Here is a tiny trained network, its code and every weight. The questions are about switching its units off for an input and a target symbol, where a switched-off unit gives its printed mean instead of its output.

import numpy as np


def w(rows, s, z=0):
    codes = np.array(rows[::2]) - 128.0
    scale = np.full(codes.shape[1], s)
    scale[-1] = z or s
    return codes * scale


def f(y):
    return y / 2 * (1 + np.tanh(0.7978845608 * (y + 0.044715 * y**3)))


def softmax(a):
    e = np.exp(a - a.max(-1, keepdims=True))
    return e / e.sum(-1, keepdims=True)


def log_softmax(a):
    a = a - a.max(-1, keepdims=True)
    return a - np.log(np.exp(a).sum(-1, keepdims=True))


def net(x, mask):
    ids = ['ΞΨΩδεζημτ'.index(c) for c in x.split()]
    T = len(ids)
    res = E[ids] + P[:T]
    q, k, v = (res @ M[0].T for M in (Q, K, V))
    z = softmax(np.where(np.tri(T) > 0, q @ k.T / 4**0.5, -1e9)) @ v
    res = res + np.where(mask[0], z, O[0][:, -1]) @ O[0][:, :-1]
    y = f(res @ A[0][:, :-1].T + A[0][:, -1])
    res = res + np.where(mask[1:17], y, B[0][:, -1]) @ B[0][:, :-1]
    return log_softmax(res[-1] @ U[:, :-1].T + U[:, -1])


Q, K, V, O, A, B = {}, {}, {}, {}, {}, {}
E = w([
[190,122,92,144,134],'Ξ',
[113,205,71,143,159],'Ψ',
[116,184,135,58,183],'Ω',
[249,131,99,166,182],'δ',
[122,122,155,149,147],'ε',
[189,191,124,156,82],'ζ',
[96,139,110,172,56],'η',
[180,148,201,108,115],'μ',
[90,178,138,206,75],'τ',
],0.017)
P = w([
[97,247,253,154,247],'0',
[143,199,143,94,95],'1',
[150,184,126,97,109],'2',
[160,167,114,113,105],'3',
[164,153,106,109,109],'4',
[166,149,92,110,101],'5',
[183,129,75,120,104],'6',
[182,126,61,123,93],'7',
[184,121,54,128,101],'8',
],0.0055)
Q[0] = w([
[138,152,101,152,152],'head 0',
[141,153,135,155,112],'head 0',
[133,163,121,153,142],'head 0',
[90,2,138,39,101],'head 0',
],0.043)
K[0] = w([
[102,123,154,147,174],'head 0',
[125,132,145,173,133],'head 0',
[133,158,152,137,159],'head 0',
[131,48,8,46,5],'head 0',
],0.032)
V[0] = w([
[74,98,149,161,255],'head 0',
[190,200,202,88,116],'head 0',
[127,207,10,5,156],'head 0',
[130,13,219,87,132],'head 0',
],0.0088)
O[0] = w([
[90,214,105,141,205,189],'head 0',
[92,141,254,109,153,254],'head 0',
[97,133,104,2,38,53],'head 0',
[96,64,83,166,239,39],'head 0',
],0.0089,0.0076)
A[0] = w([
[89,103,145,79,140,238],'neuron 0',
[191,146,113,161,96,114],'neuron 1',
[120,88,106,108,143,31],'neuron 2',
[152,136,169,194,140,74],'neuron 3',
[105,56,126,115,147,48],'neuron 4',
[111,135,123,66,74,63],'neuron 5',
[108,172,126,145,168,23],'neuron 6',
[184,101,144,87,117,182],'neuron 7',
[46,115,121,137,144,193],'neuron 8',
[135,183,171,149,128,7],'neuron 9',
[85,142,50,139,135,17],'neuron 10',
[245,137,107,83,169,55],'neuron 11',
[5,109,111,205,34,56],'neuron 12',
[84,153,74,171,86,72],'neuron 13',
[191,79,154,207,102,3],'neuron 14',
[102,140,63,83,155,188],'neuron 15',
],0.011,0.0051)
B[0] = w([
[105,136,224,176,157,149],'neuron 0',
[229,188,121,81,125,189],'neuron 1',
[86,99,97,47,92,117],'neuron 2',
[195,117,107,95,58,255],'neuron 3',
[89,166,82,32,110,119],'neuron 4',
[114,62,62,172,164,158],'neuron 5',
[50,110,84,129,64,175],'neuron 6',
[167,141,173,66,248,165],'neuron 7',
[136,146,188,190,123,147],'neuron 8',
[34,142,86,90,58,238],'neuron 9',
[77,243,213,27,72,121],'neuron 10',
[12,175,85,79,171,176],'neuron 11',
[173,206,205,53,244,161],'neuron 12',
[119,182,25,88,153,136],'neuron 13',
[52,25,120,156,83,161],'neuron 14',
[158,148,99,148,238,130],'neuron 15',
],0.013,0.0086)
U = w([
[184,185,136,132,152,185],'Ξ',
[86,103,77,1,129,71],'Ψ',
[70,136,147,88,172,18],'Ω',
[108,185,138,83,110,206],'δ',
[117,182,71,179,116,82],'ε',
[122,108,177,13,95,2],'ζ',
[224,137,110,139,157,250],'η',
[124,86,156,132,94,211],'μ',
[154,130,100,56,55,58],'τ',
],0.0084,0.0063)

Each question gives the input, a string of symbols that net reads in full, and the target symbol t.
The units are the heads (4 rows each of Q, K, V and O) and the neurons (one row each of A and B). Each row of codes is followed by its name. A weight is (code - 128) times the scale printed after its matrix; where a second scale follows, it is the last column's (O, A, B and U).
mask holds one flag per unit, heads first, then neurons. A switched-off unit (its flag False) gives its mean, the last column of its rows in O or B, instead of its output. The means were averaged over made-up inputs and are rounded, as every weight is.
A unit's drop is (log p(t) with every unit on - log p(t) with that unit switched off) / (log p(t) with every unit on - log p(t) with every unit switched off).
The circuit of an input: a set's keep is (log p(t) with only the set's units on - log p(t) with every unit switched off) / (log p(t) with every unit on - log p(t) with every unit switched off). Starting from the 12 units with the biggest drops (on a tie, the unit counted first), units are removed one at a time, each time the one whose removal leaves the highest keep (on an exact tie, the one counted first), for as long as the keep stays at least 0.8.
circuit, biggest first: the units of the circuit, biggest drop first
unit that matters most: the unit with the biggest drop
k most important neurons: the k neurons with the biggest drops, biggest first
drop of u: that unit's drop, to one decimal
input τ μ δ ε Ξ Ψ ε, target μ: unit that matters most	neuron 14
input Ψ Ω Ξ, target Ψ: 2 most important neurons	neuron 5; neuron 11
input μ Ψ τ τ ζ ε η, target μ: 2 most important neurons	neuron 1; neuron 7
input Ψ η δ, target Ψ: circuit, biggest first	neuron 11; head 0
input Ω δ Ω Ω Ω, target Ω: circuit, biggest first	head 0; neuron 0; neuron 3; neuron 5
input μ δ δ Ξ ε δ τ, target μ: circuit, biggest first	head 0; neuron 1; neuron 11
input Ψ δ δ η, target Ψ: 2 most important neurons	neuron 5; neuron 13
input η ε ζ μ ζ Ψ ε, target η: circuit, biggest first	neuron 9; head 0
input μ Ψ ε τ ζ ζ ε Ξ, target μ: 3 most important neurons	neuron 1; neuron 14; neuron 12
input τ μ ζ Ξ δ η δ, target Ψ: 2 most important neurons	neuron 11; neuron 14
input Ψ μ η ε Ψ Ψ, target ε: 4 most important neurons	neuron 5; neuron 15; neuron 3; neuron 12
input η ε ζ ζ δ τ η, target η: 2 most important neurons	neuron 9; neuron 11
input Ψ Ψ ε Ω Ω ε ε Ξ, target Ψ: drop of neuron 5	0.5
input δ ε ε τ δ, target δ: drop of neuron 11	1.0
input Ω δ Ω Ξ Ψ μ, target Ω: drop of neuron 5	0.3
input η δ ζ, target τ: unit that matters most	neuron 12
